Below is a small trained network, with its code and all its weights. Each question gives an input and a class and asks what happens when units are switched off, that is, made to give their printed mean instead of their output.

import numpy as np


def w(rows, s, z=0):
    codes = np.array(rows[::2]) - 128.0
    scale = np.full(codes.shape[1], s)
    scale[-1] = z or s
    return codes * scale


def norm(h):
    return h / np.sqrt((h * h).mean(-1, keepdims=True) + 1e-5)


def f(y):
    return np.maximum(y, 0)


def log_softmax(a):
    a = a - a.max(-1, keepdims=True)
    return a - np.log(np.exp(a).sum(-1, keepdims=True))


def net(x, mask):
    res = np.array(x, float).reshape(1, 7) / 4 @ E
    u = 0
    for l in range(2):
        y = f(norm(res) @ A[l][:, :-1].T + A[l][:, -1])
        res = res + np.where(mask[u : u + 4], y, B[l][:, -1]) @ B[l][:, :-1]
        u += 4
    return log_softmax(norm(res)[-1] @ U[:, :-1].T + U[:, -1])


A, B = {}, {}
E = w([
[148,113,135,149,104,77,158,114,81,122],'x0',
[111,55,203,141,1,90,69,111,128,96],'x1',
[211,135,114,208,121,61,60,36,213,99],'x2',
[127,221,139,194,37,138,118,185,138,111],'x3',
[41,211,165,107,171,14,85,129,143,212],'x4',
[85,125,104,119,140,138,119,107,136,132],'x5',
[85,116,205,244,211,167,143,126,117,68],'x6',
],0.0066)
A[0] = w([
[178,248,8,223,193,146,226,164,112,194,58],'L0N0',
[206,55,128,175,187,62,101,70,241,130,71],'L0N1',
[147,148,127,157,138,107,138,77,254,126,4],'L0N2',
[114,134,231,201,237,77,51,169,83,106,186],'L0N3',
],0.0059,0.0027)
B[0] = w([
[148,55,195,137,179,66,126,113,248,135,254],'L0N0',
[54,183,174,136,136,106,254,174,107,151,227],'L0N1',
[123,132,69,184,24,150,137,239,92,153,175],'L0N2',
[115,185,104,49,97,158,55,99,87,53,252],'L0N3',
],0.0088,0.0048)
A[1] = w([
[200,154,66,44,83,58,79,122,143,184,78],'L1N0',
[214,28,68,254,94,237,184,99,125,130,49],'L1N1',
[107,47,186,139,49,89,38,154,149,97,6],'L1N2',
[143,170,56,251,54,63,146,119,198,105,50],'L1N3',
],0.0061,0.0013)
B[1] = w([
[127,151,128,190,132,156,109,93,88,21,247],'L1N0',
[120,219,65,132,124,120,112,81,110,176,254],'L1N1',
[178,102,110,147,237,96,149,159,254,197,222],'L1N2',
[77,91,129,60,158,171,163,163,79,119,251],'L1N3',
],0.014,0.0043)
U = w([
[166,81,143,129,179,97,134,151,210,182,53],'0',
[94,133,153,103,110,154,190,207,76,160,35],'1',
[142,198,104,129,124,119,64,86,107,157,219],'2',
[143,125,145,129,107,169,88,92,132,9,45],'3',
[120,111,130,116,144,129,148,155,133,132,251],'4',
],0.012,0.0013)

Each question gives the input, the list of numbers given to net, and the class t.
The units are the neurons (one row each of A and B). Each row of codes is followed by its name. A weight is (code - 128) times the scale printed after its matrix; where a second scale follows, it is the last column's (A, B and U).
mask holds one flag per neuron, layer by layer. A switched-off neuron (its flag False) gives its mean, the last column of its row in B, instead of its output. The means were averaged over made-up inputs and are rounded, as every weight is.
A unit's drop is (log p(t) with every unit on - log p(t) with that unit switched off) / (log p(t) with every unit on - log p(t) with every unit switched off).
The circuit of an input: a set's keep is (log p(t) with only the set's units on - log p(t) with every unit switched off) / (log p(t) with every unit on - log p(t) with every unit switched off). Starting from all 8 units, units are removed one at a time, each time the one whose removal leaves the highest keep (on an exact tie, the one counted first), for as long as the keep stays at least 0.8.
circuit, biggest first: the units of the circuit, biggest drop first
top k neurons: the k neurons with the biggest drops, biggest first
k most important neurons of layer l: the k neurons of layer l with the biggest drops, biggest first
input [0,8,5,7,7,-8,-8], class 0: circuit, biggest first : L1N2
input [2,6,2,5,4,-6,2], class 0: top 2 neurons : L1N2, L1N1
input [-1,-5,4,0,3,-4,7], class 3: top 3 neurons : L0N3, L1N2, L1N1
input [4,3,2,7,-5,0,-4], class 4: circuit, biggest first : L1N3, L1N2
input [-5,-5,8,-7,4,-5,2], class 1: circuit, biggest first : L0N1, L0N2
input [-6,1,4,8,2,1,-2], class 4: top 2 neurons : L0N1, L1N2
input [-6,5,2,8,-4,-3,7], class 4: top 3 neurons : L1N2, L1N0, L1N3
input [3,-1,-2,-3,3,6,7], class 3: top 2 neurons : L0N3, L1N1
input [1,5,7,5,7,4,2], class 1: circuit, biggest first : L1N3, L0N2
input [-8,-5,3,-1,-8,-8,-1], class 2: top 2 neurons : L1N1, L1N2
input [-6,4,8,-5,6,8,4], class 1: top 3 neurons : L0N1, L0N2, L0N0
input [-8,-8,-4,-1,8,4,-3], class 0: top 4 neurons : L0N0, L1N1, L0N3, L1N3
input [4,1,-5,3,-8,0,1], class 2: circuit, biggest first : L1N1, L0N1
input [5,1,-7,6,-4,2,-8], class 3: circuit, biggest first : L0N1, L1N0
input [0,-1,-6,6,-1,-6,7], class 3: circuit, biggest first : L0N3, L0N1
input [2,0,7,8,4,-8,-5], class 4: circuit, biggest first : L1N3
input [-5,-1,8,-1,-2,5,-7], class 1: top 2 neurons : L0N1, L1N3
input [-1,-2,8,7,-6,-7,0], class 1: circuit, biggest first : L1N3, L0N1
input [1,7,-7,-7,-4,-6,0], class 0: top 3 neurons : L1N2, L0N1, L1N3
input [4,1,5,5,2,3,2], class 1: circuit, biggest first : L1N3
input [-3,-8,8,8,0,6,2], class 0: top 2 neurons : L0N0, L1N0
input [-4,-8,-5,-3,-3,7,-6], class 0: top 4 neurons : L0N0, L0N3, L1N3, L1N1
input [0,-3,-3,-6,-5,5,-8], class 3: 2 most important neurons of layer 1 : L1N0, L1N2
input [5,6,6,-8,0,6,2], class 4: top 2 neurons : L0N1, L0N0
input [5,1,3,-2,3,-1,-4], class 3: top 2 neurons : L1N0, L1N2
input [-6,2,8,-2,-5,-7,-5], class 1: top 2 neurons : L0N1, L1N3
input [-5,-7,-1,-2,-4,3,0], class 0: circuit, biggest first : L0N0
input [5,4,0,-4,0,-2,-1], class 0: 2 most important neurons of layer 1 : L1N2, L1N3
input [3,-2,2,6,-4,-8,-8], class 3: 2 most important neurons of layer 1 : L1N0, L1N3
input [-4,7,7,3,5,-6,-1], class 0: 2 most important neurons of layer 1 : L1N2, L1N1
